Here is a tiny trained network, its code and every weight. The questions are about switching its units off for an input and a class, where a switched-off unit gives its printed mean instead of its output.

import numpy as np


def w(rows, s, z=0):
    codes = np.array(rows[::2]) - 128.0
    scale = np.full(codes.shape[1], s)
    scale[-1] = z or s
    return codes * scale


def norm(h):
    return h / np.sqrt((h * h).mean(-1, keepdims=True) + 1e-5)


def f(y):
    return np.maximum(y, 0)


def log_softmax(a):
    a = a - a.max(-1, keepdims=True)
    return a - np.log(np.exp(a).sum(-1, keepdims=True))


def net(x, mask):
    res = np.array(x, float).reshape(1, 8) / 4 @ E
    u = 0
    for l in range(2):
        y = f(norm(res) @ A[l][:, :-1].T + A[l][:, -1])
        res = res + np.where(mask[u : u + 7], y, B[l][:, -1]) @ B[l][:, :-1]
        u += 7
    return log_softmax(norm(res)[-1] @ U[:, :-1].T + U[:, -1])


A, B = {}, {}
E = w([
[15,127,46,129,123,104],'x0',
[117,114,128,125,146,123],'x1',
[135,251,209,25,92,67],'x2',
[185,150,12,45,182,174],'x3',
[127,2,95,45,22,80],'x4',
[116,110,119,125,150,118],'x5',
[117,112,121,130,145,118],'x6',
[119,119,129,127,138,126],'x7',
],0.0029)
A[0] = w([
[81,203,117,85,124,3,94],'0.n1',
[141,166,152,60,185,48,34],'0.n2',
[125,99,126,94,126,92,142],'0.n3',
[48,186,16,143,32,87,73],'0.n4',
[6,209,87,137,127,158,104],'0.n5',
[91,124,86,103,71,87,73],'0.n6',
[221,124,170,124,142,120,7],'0.n7',
],0.0061,0.0019)
B[0] = w([
[63,180,151,163,89,216,253],'0.n1',
[99,150,127,134,93,223,204],'0.n2',
[188,193,160,114,111,73,189],'0.n3',
[146,45,157,151,157,156,234],'0.n4',
[230,59,190,107,189,115,230],'0.n5',
[218,142,211,61,181,102,201],'0.n6',
[96,3,203,135,196,210,187],'0.n7',
],0.0061,0.0031)
A[1] = w([
[143,65,143,98,171,88,209],'1.n1',
[103,117,224,125,119,224,199],'1.n2',
[170,176,3,36,194,198,8],'1.n3',
[125,244,146,231,250,141,69],'1.n4',
[104,51,15,251,126,173,115],'1.n5',
[126,92,62,243,60,146,45],'1.n6',
[45,139,169,227,101,43,108],'1.n7',
],0.0058,0.0017)
B[1] = w([
[141,165,155,122,177,131,189],'1.n1',
[101,109,8,159,188,149,254],'1.n2',
[133,133,80,234,65,11,172],'1.n3',
[139,75,206,23,60,54,200],'1.n4',
[59,216,157,74,85,211,190],'1.n5',
[112,169,127,94,106,142,155],'1.n6',
[189,149,2,200,76,39,158],'1.n7',
],0.0065,0.0068)
U = w([
[13,237,122,64,55,232,234],'0',
[150,54,154,134,222,172,113],'1',
[133,162,55,195,70,29,155],'2',
[150,97,217,1,97,73,11],'3',
],0.0085,0.0012)

Each question gives the input, the list of numbers given to net, and the class t.
The units are the neurons (one row each of A and B). Each row of codes is followed by its name. A weight is (code - 128) times the scale printed after its matrix; where a second scale follows, it is the last column's (A, B and U).
mask holds one flag per neuron, layer by layer. A switched-off neuron (its flag False) gives its mean, the last column of its row in B, instead of its output. The means were averaged over made-up inputs and are rounded, as every weight is.
A unit's drop is (log p(t) with every unit on - log p(t) with that unit switched off) / (log p(t) with every unit on - log p(t) with every unit switched off).
The circuit of an input: a set's keep is (log p(t) with only the set's units on - log p(t) with every unit switched off) / (log p(t) with every unit on - log p(t) with every unit switched off). Starting from the 12 units with the biggest drops (on a tie, the unit counted first), units are removed one at a time, each time the one whose removal leaves the highest keep (on an exact tie, the one counted first), for as long as the keep stays at least 0.8.
units of the circuit, in order: the units of the circuit, biggest drop first
most important unit: the unit with the biggest drop
top k neurons: the k neurons with the biggest drops, biggest first
top k neurons in layer l: the k neurons of layer l with the biggest drops, biggest first
input [8,-8,2,1,-5,8,8,-8], class 1: most important unit -> 0.n5
input [-6,-7,-7,7,-8,-7,-5,2], class 3: top 4 neurons -> [1.n4 0.n1 1.n2 0.n2]
input [2,8,6,0,-7,-4,3,4], class 3: top 2 neurons in layer 1 -> [1.n4 1.n5]
input [8,8,5,0,7,-1,1,-7], class 1: top 3 neurons -> [0.n4 1.n4 0.n1]
input [-1,-7,-7,5,-2,4,-6,-8], class 0: top 2 neurons -> [1.n5 0.n6]
input [1,1,3,-6,-4,6,-6,6], class 2: top 2 neurons -> [1.n7 1.n2]
input [-5,8,-8,3,5,-3,-6,4], class 0: units of the circuit, in order -> [1.n5 0.n5]
input [-8,6,4,-5,6,0,1,0], class 1: units of the circuit, in order -> [0.n7 1.n4 1.n2]
input [-3,2,8,-8,3,-3,-1,-8], class 0: top 3 neurons -> [0.n1 1.n3 0.n2]
input [-1,-6,5,7,-2,1,5,-3], class 2: top 2 neurons -> [1.n3 1.n5]
input [-8,0,3,2,5,3,-2,1], class 1: units of the circuit, in order -> [0.n7 1.n4]
input [8,0,4,-1,7,-3,5,-7], class 1: top 2 neurons -> [0.n4 1.n4]
input [3,8,-7,4,-8,-6,3,7], class 3: top 2 neurons -> [1.n4 1.n2]
input [-5,-1,1,2,5,-4,6,2], class 1: most important unit -> 0.n7
input [6,-2,5,-3,-7,-4,-5,-4], class 3: top 2 neurons in layer 1 -> [1.n4 1.n5]
input [2,2,-5,1,5,3,-4,6], class 0: top 4 neurons -> [0.n5 1.n5 1.n4 0.n7]
input [3,3,4,-5,-2,0,-4,1], class 2: top 2 neurons in layer 1 -> [1.n7 1.n5]
input [-1,4,-4,-7,1,-6,-4,-5], class 2: top 3 neurons -> [1.n7 0.n2 0.n1]
input [8,-3,-1,-7,-6,6,4,-5], class 1: top 2 neurons in layer 0 -> [0.n5 0.n4]
input [5,-6,4,-8,0,3,0,-5], class 2: units of the circuit, in order -> [1.n7]
